Here is a tiny trained network, its code and every weight. The questions are about switching its units off for an input and a class, where a switched-off unit gives its printed mean instead of its output.

import numpy as np


def w(rows, s, z=0):
    codes = np.array(rows[::2]) - 128.0
    scale = np.full(codes.shape[1], s)
    scale[-1] = z or s
    return codes * scale


def norm(h):
    return h / np.sqrt((h * h).mean(-1, keepdims=True) + 1e-5)


def f(y):
    return y / 2 * (1 + np.tanh(0.7978845608 * (y + 0.044715 * y**3)))


def log_softmax(a):
    a = a - a.max(-1, keepdims=True)
    return a - np.log(np.exp(a).sum(-1, keepdims=True))


def net(x, mask):
    res = np.array(x, float).reshape(1, 8) / 4 @ E
    u = 0
    for l in range(4):
        y = f(norm(res) @ A[l][:, :-1].T + A[l][:, -1])
        res = res + np.where(mask[u : u + 10], y, B[l][:, -1]) @ B[l][:, :-1]
        u += 10
    return log_softmax(norm(res)[-1] @ U[:, :-1].T + U[:, -1])


A, B = {}, {}
E = w([
[36,199,109,22,193,189,14],'x0',
[125,128,126,125,127,125,126],'x1',
[108,254,125,128,33,99,126],'x2',
[63,163,166,106,181,70,213],'x3',
[128,129,127,128,128,126,127],'x4',
[196,194,36,147,207,116,151],'x5',
[67,91,39,121,99,111,147],'x6',
[82,134,124,222,154,128,99],'x7',
],0.0025)
A[0] = w([
[148,121,128,130,111,125,163,62],'L0N0',
[191,125,136,3,100,147,181,58],'L0N1',
[159,121,120,126,132,80,125,112],'L0N2',
[186,174,216,133,157,162,119,5],'L0N3',
[82,154,151,240,164,149,103,64],'L0N4',
[135,123,128,125,132,105,128,143],'L0N5',
[81,148,156,116,165,102,188,101],'L0N6',
[139,112,100,88,142,76,68,60],'L0N7',
[67,96,27,108,91,140,172,47],'L0N8',
[125,103,107,122,118,83,105,61],'L0N9',
],0.0067,0.0016)
B[0] = w([
[122,125,124,172,111,147,148,126],'L0N0',
[43,66,20,186,117,66,86,253],'L0N1',
[113,131,106,158,134,163,172,144],'L0N2',
[100,134,188,192,208,25,70,187],'L0N3',
[97,50,16,86,91,55,119,209],'L0N4',
[130,122,120,127,121,140,148,138],'L0N5',
[171,131,114,12,104,110,159,209],'L0N6',
[104,141,135,108,156,155,115,141],'L0N7',
[168,163,254,192,219,40,53,209],'L0N8',
[161,126,157,120,138,133,108,100],'L0N9',
],0.0071,0.0014)
A[1] = w([
[139,230,115,139,41,113,110,67],'L1N0',
[182,187,71,134,179,146,155,35],'L1N1',
[144,128,114,148,118,160,98,106],'L1N2',
[144,127,144,117,124,119,124,88],'L1N3',
[220,111,94,159,66,163,2,44],'L1N4',
[138,175,67,171,187,137,154,3],'L1N5',
[131,124,77,117,97,89,103,92],'L1N6',
[109,143,134,173,137,161,121,61],'L1N7',
[120,155,82,131,98,214,160,22],'L1N8',
[43,63,219,112,55,143,119,35],'L1N9',
],0.0054,0.0014)
B[1] = w([
[65,145,192,191,93,181,117,211],'L1N0',
[177,139,85,116,98,107,81,155],'L1N1',
[118,123,141,116,129,123,147,131],'L1N2',
[136,141,103,132,150,125,136,112],'L1N3',
[100,152,137,32,156,37,235,255],'L1N4',
[174,126,127,98,66,122,63,152],'L1N5',
[92,120,111,142,114,141,129,194],'L1N6',
[141,125,134,107,128,113,134,100],'L1N7',
[141,126,173,106,152,98,108,87],'L1N8',
[254,192,16,126,149,96,79,202],'L1N9',
],0.008,0.0017)
A[2] = w([
[252,172,66,103,85,150,77,1],'L2N0',
[76,148,134,84,167,241,88,49],'L2N1',
[141,130,195,140,145,60,84,62],'L2N2',
[125,150,123,41,132,106,195,52],'L2N3',
[145,98,223,138,124,36,62,66],'L2N4',
[140,128,183,127,145,89,97,100],'L2N5',
[125,130,168,133,157,115,116,59],'L2N6',
[147,176,136,3,123,98,240,32],'L2N7',
[93,127,160,159,125,189,122,95],'L2N8',
[188,2,118,86,228,180,132,109],'L2N9',
],0.0051,0.0015)
B[2] = w([
[188,173,124,122,89,133,87,158],'L2N0',
[170,55,151,166,143,186,160,157],'L2N1',
[122,143,100,164,172,124,141,160],'L2N2',
[167,116,175,104,113,71,127,175],'L2N3',
[121,153,88,163,185,130,137,176],'L2N4',
[127,137,113,159,146,119,131,144],'L2N5',
[144,121,142,155,123,110,104,114],'L2N6',
[142,114,200,66,125,62,161,217],'L2N7',
[123,125,190,138,84,145,96,91],'L2N8',
[50,254,166,164,22,134,119,251],'L2N9',
],0.0085,0.0022)
A[3] = w([
[160,78,130,180,97,90,157,65],'L3N0',
[229,32,169,208,89,178,227,91],'L3N1',
[87,16,72,129,83,94,74,86],'L3N2',
[170,191,88,96,146,135,165,190],'L3N3',
[140,118,110,105,179,186,116,197],'L3N4',
[131,71,167,37,210,254,93,1],'L3N5',
[120,177,198,112,85,117,153,141],'L3N6',
[183,154,92,87,85,140,108,117],'L3N7',
[97,132,148,62,142,111,56,110],'L3N8',
[133,156,150,181,222,79,126,109],'L3N9',
],0.0066,0.00076)
B[3] = w([
[121,192,121,94,199,135,128,179],'L3N0',
[163,139,140,73,212,255,161,190],'L3N1',
[100,96,53,67,110,149,160,203],'L3N2',
[147,67,145,121,118,133,86,193],'L3N3',
[156,145,140,162,114,129,169,111],'L3N4',
[169,128,139,79,208,230,160,160],'L3N5',
[108,50,178,144,95,156,108,255],'L3N6',
[173,54,127,151,116,147,90,186],'L3N7',
[191,140,102,178,140,128,248,226],'L3N8',
[123,54,153,166,168,132,83,244],'L3N9',
],0.0092,0.0022)
U = w([
[186,151,161,91,202,255,202,135],'0',
[126,112,125,147,123,100,130,255],'1',
[95,126,145,214,230,76,85,97],'2',
[70,114,19,84,105,104,166,101],'3',
[143,89,224,69,103,40,175,89],'4',
[238,133,88,132,73,121,36,75],'5',
[45,174,202,175,40,168,109,79],'6',
[125,106,130,128,132,127,131,147],'7',
],0.0068,0.005)

Each question gives the input, the list of numbers given to net, and the class t.
The units are the neurons (one row each of A and B). Each row of codes is followed by its name. A weight is (code - 128) times the scale printed after its matrix; where a second scale follows, it is the last column's (A, B and U).
mask holds one flag per neuron, layer by layer. A switched-off neuron (its flag False) gives its mean, the last column of its row in B, instead of its output. The means were averaged over made-up inputs and are rounded, as every weight is.
A unit's drop is (log p(t) with every unit on - log p(t) with that unit switched off) / (log p(t) with every unit on - log p(t) with every unit switched off).
The circuit of an input: a set's keep is (log p(t) with only the set's units on - log p(t) with every unit switched off) / (log p(t) with every unit on - log p(t) with every unit switched off). Starting from the 12 units with the biggest drops (on a tie, the unit counted first), units are removed one at a time, each time the one whose removal leaves the highest keep (on an exact tie, the one counted first), for as long as the keep stays at least 0.8.
units of the circuit, in order: the units of the circuit, biggest drop first
most important unit: the unit with the biggest drop
k most important neurons: the k neurons with the biggest drops, biggest first
top k neurons in layer l: the k neurons of layer l with the biggest drops, biggest first
input [-1,-2,0,-8,6,5,6,7], class 4: top 2 neurons in layer 0	[L0N1, L0N3]
input [7,5,-6,-3,3,3,3,-6], class 0: most important unit	L2N1
input [-4,-5,-8,-6,-7,6,6,3], class 6: units of the circuit, in order	[L2N9, L0N1]
input [1,3,-7,-2,-5,-1,3,-1], class 6: 2 most important neurons	[L2N9, L0N3]
input [-6,-6,-5,0,7,2,-2,7], class 3: units of the circuit, in order	[L0N4, L3N2]
input [-5,4,-8,-8,2,5,-3,7], class 4: 2 most important neurons	[L1N4, L0N1]
input [-6,-7,2,7,6,4,-8,-6], class 2: top 3 neurons in layer 0	[L0N3, L0N1, L0N4]
input [-2,1,5,6,-1,-3,-5,-6], class 3: top 2 neurons in layer 0	[L0N1, L0N8]
input [0,-5,8,8,-4,-3,8,-5], class 2: 2 most important neurons	[L0N8, L1N4]
input [-7,-1,4,-4,4,-2,-1,-8], class 3: units of the circuit, in order	[L0N1, L3N2]
input [-2,4,8,2,-3,7,-5,0], class 6: 2 most important neurons	[L1N0, L1N9]
input [-1,-1,-5,5,-2,-4,6,5], class 2: units of the circuit, in order	[L0N8, L2N4]
input [0,-7,-7,-8,-3,-1,2,0], class 4: units of the circuit, in order	[L1N4, L2N7]
input [-8,8,-6,6,0,7,6,2], class 0: 2 most important neurons	[L3N1, L1N4]
input [-5,-3,8,0,1,-2,2,1], class 6: units of the circuit, in order	[L1N0]
input [6,-4,-1,-4,6,0,1,1], class 0: units of the circuit, in order	[L3N5, L2N1]
input [-4,0,-6,-4,4,7,-3,-7], class 3: 4 most important neurons	[L0N1, L1N9, L0N8, L0N6]
input [-8,-5,7,-1,-1,-6,8,-8], class 0: top 2 neurons in layer 0	[L0N4, L0N3]
input [-6,-3,-8,1,6,2,2,5], class 6: units of the circuit, in order	[L2N9, L0N1, L3N8]
input [4,5,-8,-5,3,8,-4,-7], class 5: 2 most important neurons	[L1N1, L1N5]
input [5,5,-1,-5,2,3,7,-6], class 2: top 2 neurons in layer 0	[L0N8, L0N4]
